Here is a tiny trained network, its code and every weight. The questions are about switching its units off for an input and a class, where a switched-off unit gives its printed mean instead of its output.

import numpy as np


def w(rows, s, z=0):
    codes = np.array(rows[::2]) - 128.0
    scale = np.full(codes.shape[1], s)
    scale[-1] = z or s
    return codes * scale


def f(y):
    return y / 2 * (1 + np.tanh(0.7978845608 * (y + 0.044715 * y**3)))


def log_softmax(a):
    a = a - a.max(-1, keepdims=True)
    return a - np.log(np.exp(a).sum(-1, keepdims=True))


def net(x, mask):
    res = np.array(x, float).reshape(1, 6) / 4 @ E
    y = f(res @ A[0][:, :-1].T + A[0][:, -1])
    res = res + np.where(mask, y, B[0][:, -1]) @ B[0][:, :-1]
    return log_softmax(res[-1] @ U[:, :-1].T + U[:, -1])


A, B = {}, {}
E = w([
[92,98,207,142,167,102,163,39,202,86,104],'x0',
[159,179,195,174,89,195,217,255,191,131,70],'x1',
[53,99,78,157,168,128,178,88,66,73,107],'x2',
[136,212,181,90,132,50,186,184,32,91,123],'x3',
[96,100,109,205,90,45,75,90,168,122,237],'x4',
[13,198,154,129,94,139,145,109,127,241,172],'x5',
],0.0088)
A[0] = w([
[110,89,84,77,255,81,130,71,84,78,136,84],'neuron 1',
[103,50,89,96,173,72,126,43,82,91,117,140],'neuron 2',
[186,70,79,151,98,111,76,130,143,132,180,136],'neuron 3',
[124,218,119,95,104,135,144,223,55,208,127,173],'neuron 4',
[96,58,46,184,112,128,75,98,146,153,206,219],'neuron 5',
[152,117,141,142,157,84,131,121,188,46,126,214],'neuron 6',
[88,98,150,130,78,121,132,96,131,168,153,59],'neuron 7',
[100,179,160,195,109,130,145,77,157,146,165,239],'neuron 8',
[164,95,114,118,154,237,141,105,181,158,81,181],'neuron 9',
[114,47,37,151,147,111,119,83,138,97,159,255],'neuron 10',
[31,187,154,144,111,101,106,103,153,218,196,206],'neuron 11',
],0.0081,0.0015)
B[0] = w([
[92,102,162,68,234,125,127,99,56,26,169,213],'neuron 1',
[61,87,153,92,143,163,60,105,80,25,204,223],'neuron 2',
[232,102,116,156,72,74,46,135,134,165,136,203],'neuron 3',
[128,228,29,69,133,111,164,216,105,117,151,235],'neuron 4',
[160,113,78,237,53,254,107,65,82,196,163,253],'neuron 5',
[141,111,220,223,174,92,124,122,111,115,147,180],'neuron 6',
[133,141,50,172,159,146,140,30,171,140,135,166],'neuron 7',
[78,153,111,129,111,119,161,71,148,98,112,189],'neuron 8',
[111,18,62,68,176,131,125,159,167,168,63,198],'neuron 9',
[143,37,171,195,77,212,76,100,34,113,140,229],'neuron 10',
[66,182,66,93,98,51,169,40,173,252,170,239],'neuron 11',
],0.0067,0.012)
U = w([
[131,119,232,217,133,126,226,165,193,29,62,179],'0',
[27,182,112,103,95,96,161,67,178,190,158,180],'1',
[235,155,224,92,117,34,59,145,182,106,149,43],'2',
[159,95,121,175,74,151,58,96,99,150,154,5],'3',
[70,102,171,94,187,122,81,72,55,25,161,109],'4',
[160,241,93,46,111,111,167,236,46,105,126,239],'5',
[149,71,136,33,168,165,136,179,203,146,2,97],'6',
],0.0086,0.0018)

Each question gives the input, the list of numbers given to net, and the class t.
The units are the neurons (one row each of A and B). Each row of codes is followed by its name. A weight is (code - 128) times the scale printed after its matrix; where a second scale follows, it is the last column's (A, B and U).
mask holds one flag per neuron, in row order. A switched-off neuron (its flag False) gives its mean, the last column of its row in B, instead of its output. The means were averaged over made-up inputs and are rounded, as every weight is.
A unit's drop is (log p(t) with every unit on - log p(t) with that unit switched off) / (log p(t) with every unit on - log p(t) with every unit switched off).
The circuit of an input: a set's keep is (log p(t) with only the set's units on - log p(t) with every unit switched off) / (log p(t) with every unit on - log p(t) with every unit switched off). Starting from all 11 units, units are removed one at a time, each time the one whose removal leaves the highest keep (on an exact tie, the one counted first), for as long as the keep stays at least 0.8.
units of the circuit, in order: the units of the circuit, biggest drop first
k most important neurons: the k neurons with the biggest drops, biggest first
drop when u is switched off: that unit's drop, to one decimal
input [-2,5,-6,-8,-8,7], class 6: units of the circuit, in order	neuron 9
input [1,3,1,-1,0,0], class 0: 2 most important neurons	neuron 11; neuron 4
input [8,2,1,4,-6,-5], class 0: units of the circuit, in order	neuron 6; neuron 2
input [2,3,-4,0,0,-7], class 0: units of the circuit, in order	neuron 6; neuron 11
input [-6,5,2,-5,0,-6], class 6: 2 most important neurons	neuron 9; neuron 5
input [-6,-5,-4,1,-4,-8], class 4: 2 most important neurons	neuron 1; neuron 4
input [-5,6,-8,-8,2,-5], class 6: 2 most important neurons	neuron 9; neuron 10
input [3,5,2,-8,1,-4], class 6: 2 most important neurons	neuron 9; neuron 2
input [-2,-5,7,-3,7,7], class 3: 2 most important neurons	neuron 5; neuron 10
input [0,4,-2,-6,3,2], class 1: 2 most important neurons	neuron 10; neuron 11
input [-2,6,0,-5,3,1], class 1: drop when neuron 10 is switched off	1.2
input [3,3,-2,1,-8,5], class 5: drop when neuron 9 is switched off	-0.1
input [6,-3,-6,5,-4,0], class 2: drop when neuron 10 is switched off	0.3
input [-5,4,-7,-1,-1,-1], class 5: units of the circuit, in order	neuron 4
